Below are the code and all the weights of a small trained network. Each question names an input and a class and asks about switching units off, where a switched-off unit gives its printed mean instead of its output.

import numpy as np


def w(rows, s, z=0):
    codes = np.array(rows[::2]) - 128.0
    scale = np.full(codes.shape[1], s)
    scale[-1] = z or s
    return codes * scale


def f(y):
    return y / 2 * (1 + np.tanh(0.7978845608 * (y + 0.044715 * y**3)))


def log_softmax(a):
    a = a - a.max(-1, keepdims=True)
    return a - np.log(np.exp(a).sum(-1, keepdims=True))


def net(x, mask):
    res = np.array(x, float).reshape(1, 8) / 4 @ E
    y = f(res @ A[0][:, :-1].T + A[0][:, -1])
    res = res + np.where(mask, y, B[0][:, -1]) @ B[0][:, :-1]
    return log_softmax(res[-1] @ U[:, :-1].T + U[:, -1])


A, B = {}, {}
E = w([
[136,130,118,132,113,123,112,110,126,131,131,122],'x0',
[134,129,119,136,118,133,116,119,131,133,124,121],'x1',
[59,86,176,99,133,160,93,122,38,163,113,17],'x2',
[127,121,135,122,147,125,131,125,126,114,139,129],'x3',
[127,127,129,125,111,121,133,136,123,138,132,132],'x4',
[134,131,123,130,130,134,124,134,115,117,124,130],'x5',
[105,57,103,139,64,123,247,62,132,58,81,114],'x6',
[182,104,192,244,166,61,147,110,100,166,82,138],'x7',
],0.015)
A[0] = w([
[137,93,91,194,105,37,207,81,154,41,48,182,141],'neuron 0',
[41,201,135,69,175,183,24,180,88,200,232,60,173],'neuron 1',
[34,45,99,79,59,187,188,62,116,47,105,75,113],'neuron 2',
[123,71,220,233,175,73,122,102,15,199,62,48,57],'neuron 3',
[241,128,134,243,150,57,160,109,171,141,146,225,121],'neuron 4',
[179,200,169,172,195,109,26,163,126,202,176,214,254],'neuron 5',
[158,177,1,100,106,137,149,151,228,76,205,216,218],'neuron 6',
],0.0067,0.0075)
B[0] = w([
[132,96,81,204,97,69,219,63,139,83,111,107,243],'neuron 0',
[171,62,90,11,110,83,21,154,132,117,78,160,241],'neuron 1',
[37,124,147,153,56,186,129,72,59,157,140,81,245],'neuron 2',
[101,179,56,155,143,95,151,196,193,109,231,88,249],'neuron 3',
[159,93,196,191,144,125,135,79,67,169,77,156,230],'neuron 4',
[204,161,166,134,205,139,71,166,120,207,133,146,250],'neuron 5',
[96,190,105,127,146,113,131,170,207,128,204,107,247],'neuron 6',
],0.011,0.018)
U = w([
[144,200,110,113,155,113,99,187,178,137,199,133,252],'0',
[67,174,72,166,98,139,180,121,172,64,190,100,180],'1',
[135,35,106,72,108,114,79,138,118,99,27,148,98],'2',
[62,100,172,116,90,234,114,83,45,158,93,103,30],'3',
[174,153,227,168,150,146,109,119,75,164,74,183,94],'4',
[168,69,133,159,111,88,180,86,120,85,9,141,16],'5',
],0.012,0.0033)

Each question gives the input, the list of numbers given to net, and the class t.
The units are the neurons (one row each of A and B). Each row of codes is followed by its name. A weight is (code - 128) times the scale printed after its matrix; where a second scale follows, it is the last column's (A, B and U).
mask holds one flag per neuron, in row order. A switched-off neuron (its flag False) gives its mean, the last column of its row in B, instead of its output. The means were averaged over made-up inputs and are rounded, as every weight is.
A unit's drop is (log p(t) with every unit on - log p(t) with that unit switched off) / (log p(t) with every unit on - log p(t) with every unit switched off).
The circuit of an input: a set's keep is (log p(t) with only the set's units on - log p(t) with every unit switched off) / (log p(t) with every unit on - log p(t) with every unit switched off). Starting from all 7 units, units are removed one at a time, each time the one whose removal leaves the highest keep (on an exact tie, the one counted first), for as long as the keep stays at least 0.8.
circuit, biggest first: the units of the circuit, biggest drop first
k most important neurons: the k neurons with the biggest drops, biggest first
drop of u: that unit's drop, to one decimal
input [-8,7,-6,-6,8,6,4,2], class 5: circuit, biggest first -> [neuron 4]
input [-1,-6,3,0,6,3,1,7], class 1: 3 most important neurons -> [neuron 3; neuron 1; neuron 5]
input [0,5,6,-6,0,-8,0,2], class 0: 3 most important neurons -> [neuron 0; neuron 3; neuron 2]
input [4,-5,1,5,1,-8,6,0], class 3: 2 most important neurons -> [neuron 3; neuron 2]
input [-3,-7,1,-3,8,6,4,8], class 1: 3 most important neurons -> [neuron 3; neuron 1; neuron 5]
input [0,-3,-4,1,-5,3,3,1], class 5: 2 most important neurons -> [neuron 3; neuron 4]
input [4,-5,-7,0,6,-3,4,1], class 5: 3 most important neurons -> [neuron 4; neuron 3; neuron 0]
input [-3,-3,7,6,1,4,4,1], class 1: 2 most important neurons -> [neuron 3; neuron 4]
input [-3,-3,3,6,6,-2,6,-1], class 3: 2 most important neurons -> [neuron 2; neuron 3]
input [2,-2,-4,0,3,-4,1,1], class 5: 2 most important neurons -> [neuron 3; neuron 4]
input [2,-5,-4,0,-2,-6,0,7], class 4: 3 most important neurons -> [neuron 5; neuron 4; neuron 1]
input [6,-6,5,-3,-7,6,2,0], class 3: 3 most important neurons -> [neuron 6; neuron 0; neuron 2]
input [-5,5,-8,0,8,3,5,1], class 5: 4 most important neurons -> [neuron 4; neuron 3; neuron 0; neuron 2]
input [-1,1,4,2,-7,0,-7,-5], class 2: circuit, biggest first -> [neuron 1]
input [-4,6,3,-3,-2,3,2,0], class 3: 3 most important neurons -> [neuron 6; neuron 0; neuron 3]
input [2,7,3,0,6,-8,-7,-8], class 2: drop of neuron 1 -> 1.1
input [7,0,-1,-3,-1,-4,0,1], class 4: drop of neuron 3 -> 1.1
input [5,-6,8,-8,0,-6,2,2], class 1: drop of neuron 5 -> 0.2
